Below is a small trained network, with its code and all its weights. Each question gives an input and a target symbol and asks what happens when units are switched off, that is, made to give their printed mean instead of their output.

import numpy as np


def w(rows, s, z=0):
    codes = np.array(rows[::2]) - 128.0
    scale = np.full(codes.shape[1], s)
    scale[-1] = z or s
    return codes * scale


def softmax(a):
    e = np.exp(a - a.max(-1, keepdims=True))
    return e / e.sum(-1, keepdims=True)


def log_softmax(a):
    a = a - a.max(-1, keepdims=True)
    return a - np.log(np.exp(a).sum(-1, keepdims=True))


def net(x, mask):
    ids = ['αδζθλμξπτφψ'.index(c) for c in x.split()]
    T = len(ids)
    res = E[ids] + P[:T]
    u = 0
    for l in range(3):
        r = res
        for j in range(2):
            rows = slice(2 * j, 2 * j + 2)
            q, k, v = (r @ M[l][rows].T for M in (Q, K, V))
            z = softmax(np.where(np.tri(T) > 0, q @ k.T / 2**0.5, -1e9)) @ v
            o = O[l][rows]
            res = res + np.where(mask[u + j], z, o[:, -1]) @ o[:, :-1]
        u += 2
    return log_softmax(res[-1] @ U[:, :-1].T + U[:, -1])


Q, K, V, O = {}, {}, {}, {}
E = w([
[67,103,119,192,155,102,144,44,231,151,191,70],'α',
[143,88,53,54,134,208,155,109,151,75,218,213],'δ',
[127,136,229,194,34,177,172,193,110,78,132,107],'ζ',
[55,103,93,115,107,167,126,66,62,148,54,150],'θ',
[126,170,50,191,146,177,65,173,177,33,48,83],'λ',
[102,162,177,204,212,215,79,141,208,163,180,143],'μ',
[189,173,162,70,154,99,151,104,133,94,109,61],'ξ',
[174,128,139,104,126,57,6,151,132,155,115,213],'π',
[83,68,206,218,198,99,147,138,182,53,61,165],'τ',
[196,149,136,240,190,140,99,64,2,53,180,123],'φ',
[152,47,91,210,143,121,159,184,112,181,154,108],'ψ',
],0.011)
P = w([
[223,82,133,164,171,167,128,89,190,219,72,93],'0',
[50,71,117,98,52,33,64,77,126,4,236,54],'1',
[117,56,119,103,69,119,26,80,156,102,193,92],'2',
[179,33,158,134,91,142,41,65,177,96,175,97],'3',
[119,225,41,160,124,27,253,206,73,204,180,147],'4',
[146,163,105,143,129,110,176,172,106,217,127,146],'5',
[107,148,111,102,121,95,168,144,87,167,150,115],'6',
[156,106,148,220,66,141,112,108,243,135,47,142],'7',
[163,101,130,158,108,167,103,89,180,183,70,154],'8',
[177,144,114,195,148,140,154,130,200,210,44,171],'9',
[66,112,83,83,96,88,110,92,118,126,148,142],'10',
[128,125,117,133,124,102,134,101,165,162,104,143],'11',
[137,99,125,130,82,119,91,79,171,131,108,143],'12',
],0.0056)
Q[0] = w([
[181,50,162,101,55,179,111,124,145,172,98,62],'0.h0',
[177,68,125,114,105,155,31,97,133,115,136,128],'0.h0',
[168,36,100,164,79,153,44,81,167,54,161,131],'0.h1',
[89,92,254,133,135,126,148,61,144,164,129,113],'0.h1',
],0.0054)
K[0] = w([
[174,102,217,196,26,113,91,209,176,152,35,76],'0.h0',
[132,187,170,178,156,166,101,99,175,199,49,94],'0.h0',
[97,102,91,191,162,146,214,147,209,226,43,168],'0.h1',
[254,91,148,130,244,89,142,36,96,161,202,139],'0.h1',
],0.005)
V[0] = w([
[65,54,194,177,141,203,71,87,186,36,56,63],'0.h0',
[209,170,191,177,146,192,94,168,181,235,111,132],'0.h0',
[193,213,222,158,147,140,111,199,117,1,117,149],'0.h1',
[75,70,69,179,105,93,198,255,174,96,58,122],'0.h1',
],0.0044)
O[0] = w([
[102,75,127,119,47,108,108,97,204,83,124,81,254],'0.h0',
[191,106,255,115,168,145,131,206,157,76,191,131,166],'0.h0',
[128,133,79,113,187,124,145,235,139,47,132,212,203],'0.h1',
[134,50,101,120,206,164,86,181,36,133,98,61,131],'0.h1',
],0.0064,0.0024)
Q[1] = w([
[76,216,62,74,147,44,241,214,61,254,138,125],'1.h0',
[103,39,165,90,97,126,24,34,155,72,145,78],'1.h0',
[175,11,169,84,95,198,58,29,121,76,181,88],'1.h1',
[22,188,59,57,180,112,215,214,18,173,235,120],'1.h1',
],0.0045)
K[1] = w([
[56,2,160,80,121,108,27,108,136,12,246,127],'1.h0',
[228,187,118,219,208,248,172,163,225,241,104,128],'1.h0',
[223,161,201,105,189,191,229,189,208,220,7,223],'1.h1',
[72,53,177,51,46,65,54,96,232,22,200,38],'1.h1',
],0.0047)
V[1] = w([
[237,40,191,188,132,134,188,161,18,191,174,129],'1.h0',
[203,152,89,95,209,132,201,127,216,176,165,24],'1.h0',
[206,219,126,79,2,241,158,200,149,88,202,69],'1.h1',
[69,127,150,65,50,55,118,219,190,193,18,131],'1.h1',
],0.0047)
O[1] = w([
[140,140,145,165,151,142,97,47,74,25,168,191,198],'1.h0',
[254,95,182,91,65,88,116,122,55,163,97,116,104],'1.h0',
[117,59,193,154,134,64,177,133,105,170,52,211,251],'1.h1',
[27,128,192,134,176,88,56,159,91,146,147,72,34],'1.h1',
],0.0067,0.0023)
Q[2] = w([
[169,2,157,215,71,206,23,83,207,73,80,175],'2.h0',
[71,231,46,207,135,14,221,195,158,163,128,173],'2.h0',
[226,9,141,188,48,185,62,50,227,55,92,148],'2.h1',
[102,217,94,177,170,93,198,230,120,116,136,177],'2.h1',
],0.0046)
K[2] = w([
[95,194,67,177,173,134,194,143,186,254,51,180],'2.h0',
[12,92,85,74,45,12,81,70,58,15,177,73],'2.h0',
[167,209,49,93,228,213,182,228,140,225,63,155],'2.h1',
[64,121,87,55,95,110,59,59,139,40,185,122],'2.h1',
],0.0052)
V[2] = w([
[208,144,77,43,226,176,52,163,81,159,77,180],'2.h0',
[41,140,91,99,52,189,186,110,23,81,84,94],'2.h0',
[94,160,171,17,73,38,147,102,113,124,181,156],'2.h1',
[101,33,134,85,112,254,140,158,177,147,215,172],'2.h1',
],0.0055)
O[2] = w([
[94,180,56,202,87,106,129,134,130,203,147,185,6],'2.h0',
[137,3,135,116,89,112,99,38,128,115,167,111,20],'2.h0',
[109,191,172,88,119,118,48,82,190,129,107,175,32],'2.h1',
[58,134,129,166,92,206,156,109,87,118,27,122,254],'2.h1',
],0.0073,0.0025)
U = w([
[185,120,132,96,99,39,30,170,143,173,129,210,238],'α',
[181,118,31,65,100,198,198,98,192,72,194,229,44],'δ',
[116,156,204,131,30,176,184,214,100,100,142,134,38],'ζ',
[217,201,153,3,146,118,157,81,140,106,64,48,95],'θ',
[152,26,63,171,139,76,183,223,86,232,177,98,95],'λ',
[77,134,86,138,63,168,129,43,85,200,14,165,224],'μ',
[100,90,118,133,114,122,102,32,206,167,191,62,185],'ξ',
[122,147,38,106,157,208,60,194,152,63,83,41,5],'π',
[84,51,173,134,224,117,132,119,153,63,78,191,194],'τ',
[180,177,101,186,167,143,116,67,12,110,163,128,29],'φ',
[47,220,140,170,194,206,93,151,183,166,189,154,229],'ψ',
],0.0064,0.003)

Each question gives the input, a string of symbols that net reads in full, and the target symbol t.
The units are the heads (2 rows each of Q, K, V and O). Each row of codes is followed by its name. A weight is (code - 128) times the scale printed after its matrix; where a second scale follows, it is the last column's (O and U).
mask holds one flag per head, layer by layer. A switched-off head (its flag False) gives its mean, the last column of its rows in O, instead of its output. The means were averaged over made-up inputs and are rounded, as every weight is.
A unit's drop is (log p(t) with every unit on - log p(t) with that unit switched off) / (log p(t) with every unit on - log p(t) with every unit switched off).
The circuit of an input: a set's keep is (log p(t) with only the set's units on - log p(t) with every unit switched off) / (log p(t) with every unit on - log p(t) with every unit switched off). Starting from all 6 units, units are removed one at a time, each time the one whose removal leaves the highest keep (on an exact tie, the one counted first), for as long as the keep stays at least 0.8.
circuit, biggest first: the units of the circuit, biggest drop first
unit that matters most: the unit with the biggest drop
which heads matter: for each layer, one digit per head in row order, 1 if its drop is at least 0.15 and else 0, layers parted by /
input φ δ π, target δ: circuit, biggest first	[1.h1]
input θ ζ ψ δ μ, target τ: which heads matter	00 / 01 / 10
input τ ζ θ ξ φ, target τ: which heads matter	10 / 11 / 10
input ξ δ δ φ π, target μ: circuit, biggest first	[0.h0; 2.h1]
input τ φ τ, target π: circuit, biggest first	[1.h1; 0.h1]
input δ ζ λ, target μ: which heads matter	10 / 01 / 11
input τ τ π, target π: circuit, biggest first	[1.h1; 0.h1]
input π δ ζ τ, target ψ: circuit, biggest first	[2.h0; 1.h1]
input δ ζ ζ τ, target μ: circuit, biggest first	[2.h1; 0.h0; 2.h0]
input ζ φ δ φ φ, target δ: circuit, biggest first	[1.h1; 0.h1]
input ζ δ ψ, target τ: which heads matter	10 / 11 / 10
input θ ξ ψ, target ξ: circuit, biggest first	[0.h1; 2.h0; 1.h1]
input ψ δ ζ, target φ: circuit, biggest first	[1.h0; 0.h1; 0.h0]
input δ λ δ, target μ: unit that matters most	2.h1
input ζ φ μ ζ ψ, target δ: circuit, biggest first	[1.h1; 1.h0]
input ψ ψ ζ ζ ζ ζ θ, target τ: which heads matter	00 / 11 / 10
input λ φ τ, target λ: circuit, biggest first	[2.h1; 1.h0]
input φ τ ζ, target δ: circuit, biggest first	[1.h1; 0.h0]
input τ δ ξ ψ ζ, target μ: which heads matter	10 / 00 / 01
input ξ τ δ λ, target α: unit that matters most	1.h0
input φ π α, target δ: which heads matter	00 / 01 / 00
input ζ δ π ξ α, target μ: circuit, biggest first	[0.h0; 2.h1]
input ξ λ δ, target α: which heads matter	00 / 10 / 01
input α π ψ δ, target θ: which heads matter	01 / 10 / 10
input μ ζ δ, target ζ: which heads matter	10 / 00 / 11
input ζ φ λ δ ξ, target δ: which heads matter	01 / 01 / 00
